Below are the code and all the weights of a small trained network. Each question names an input and a class and asks about switching units off, where a switched-off unit gives its printed mean instead of its output.

import numpy as np


def w(rows, s, z=0):
    codes = np.array(rows[::2]) - 128.0
    scale = np.full(codes.shape[1], s)
    scale[-1] = z or s
    return codes * scale


def f(y):
    return np.maximum(y, 0)


def log_softmax(a):
    a = a - a.max(-1, keepdims=True)
    return a - np.log(np.exp(a).sum(-1, keepdims=True))


def net(x, mask):
    res = np.array(x, float).reshape(1, 6) / 4 @ E
    y = f(res @ A[0][:, :-1].T + A[0][:, -1])
    res = res + np.where(mask, y, B[0][:, -1]) @ B[0][:, :-1]
    return log_softmax(res[-1] @ U[:, :-1].T + U[:, -1])


A, B = {}, {}
E = w([
[136,220,161,9],'x0',
[181,171,102,161],'x1',
[34,160,75,201],'x2',
[146,51,26,2],'x3',
[130,170,134,140],'x4',
[43,85,184,135],'x5',
],0.0083)
A[0] = w([
[130,192,150,133,227],'n1',
[121,99,189,86,208],'n2',
[225,184,80,89,93],'n3',
[193,176,116,80,188],'n4',
[71,118,37,129,120],'n5',
[128,86,154,184,252],'n6',
[127,177,160,62,176],'n7',
[206,55,132,146,144],'n8',
[171,172,112,132,155],'n9',
[94,90,42,132,158],'n10',
[188,109,166,126,109],'n11',
[125,158,67,67,171],'n12',
[125,84,143,211,230],'n13',
[208,92,18,103,159],'n14',
[97,196,201,171,169],'n15',
[126,101,212,83,161],'n16',
[66,117,116,59,157],'n17',
[103,174,188,244,141],'n18',
[32,94,121,125,175],'n19',
[224,158,136,87,171],'n20',
],0.011,0.0037)
B[0] = w([
[155,198,115,159,196],'n1',
[123,135,193,110,188],'n2',
[183,97,92,171,223],'n3',
[204,125,119,157,220],'n4',
[99,101,66,101,194],'n5',
[36,101,161,161,204],'n6',
[195,153,158,107,203],'n7',
[104,83,142,151,194],'n8',
[163,136,85,171,176],'n9',
[99,59,115,49,206],'n10',
[125,109,160,177,167],'n11',
[195,127,73,105,212],'n12',
[46,108,121,145,218],'n13',
[164,47,97,144,254],'n14',
[100,232,119,132,222],'n15',
[123,133,255,119,186],'n16',
[135,149,116,69,195],'n17',
[53,160,68,175,251],'n18',
[96,175,123,102,198],'n19',
[193,120,153,174,225],'n20',
],0.0094,0.0099)
U = w([
[109,67,73,2,115],'0',
[231,54,71,201,51],'1',
[181,175,115,226,112],'2',
[37,149,94,217,152],'3',
[166,153,226,73,127],'4',
[81,25,105,173,252],'5',
[181,79,197,196,164],'6',
[76,63,231,119,38],'7',
],0.009,0.004)

Each question gives the input, the list of numbers given to net, and the class t.
The units are the neurons (one row each of A and B). Each row of codes is followed by its name. A weight is (code - 128) times the scale printed after its matrix; where a second scale follows, it is the last column's (A, B and U).
mask holds one flag per neuron, in row order. A switched-off neuron (its flag False) gives its mean, the last column of its row in B, instead of its output. The means were averaged over made-up inputs and are rounded, as every weight is.
A unit's drop is (log p(t) with every unit on - log p(t) with that unit switched off) / (log p(t) with every unit on - log p(t) with every unit switched off).
The circuit of an input: a set's keep is (log p(t) with only the set's units on - log p(t) with every unit switched off) / (log p(t) with every unit on - log p(t) with every unit switched off). Starting from the 12 units with the biggest drops (on a tie, the unit counted first), units are removed one at a time, each time the one whose removal leaves the highest keep (on an exact tie, the one counted first), for as long as the keep stays at least 0.8.
circuit, biggest first: the units of the circuit, biggest drop first
most important unit: the unit with the biggest drop
top k neurons: the k neurons with the biggest drops, biggest first
drop of u: that unit's drop, to one decimal
input [-1,5,5,8,-6,-1], class 0: circuit, biggest first	[n10]
input [4,7,-6,7,-7,8], class 4: circuit, biggest first	[n16, n2]
input [-3,3,0,5,1,0], class 0: circuit, biggest first	[n10, n20]
input [-3,-4,-7,-4,3,0], class 3: circuit, biggest first	[n14, n4]
input [-5,-7,1,3,5,-6], class 0: circuit, biggest first	[n10, n20, n3]
input [-2,-5,-8,-8,1,5], class 3: top 2 neurons	[n18, n15]
input [2,7,-4,5,7,7], class 4: circuit, biggest first	[n18, n16]
input [6,5,3,3,-5,7], class 4: circuit, biggest first	[n14, n18]
input [-8,-4,5,6,-4,-4], class 0: top 2 neurons	[n10, n5]
input [-7,-8,-8,3,5,-4], class 6: top 3 neurons	[n18, n5, n16]
input [6,-6,-3,6,-1,5], class 4: drop of n16	0.2
input [-8,-6,2,-2,4,-1], class 3: drop of n18	0.1
input [3,-4,-3,3,1,4], class 4: drop of n17	0.0
input [8,6,-6,-3,-3,-7], class 1: most important unit	n3
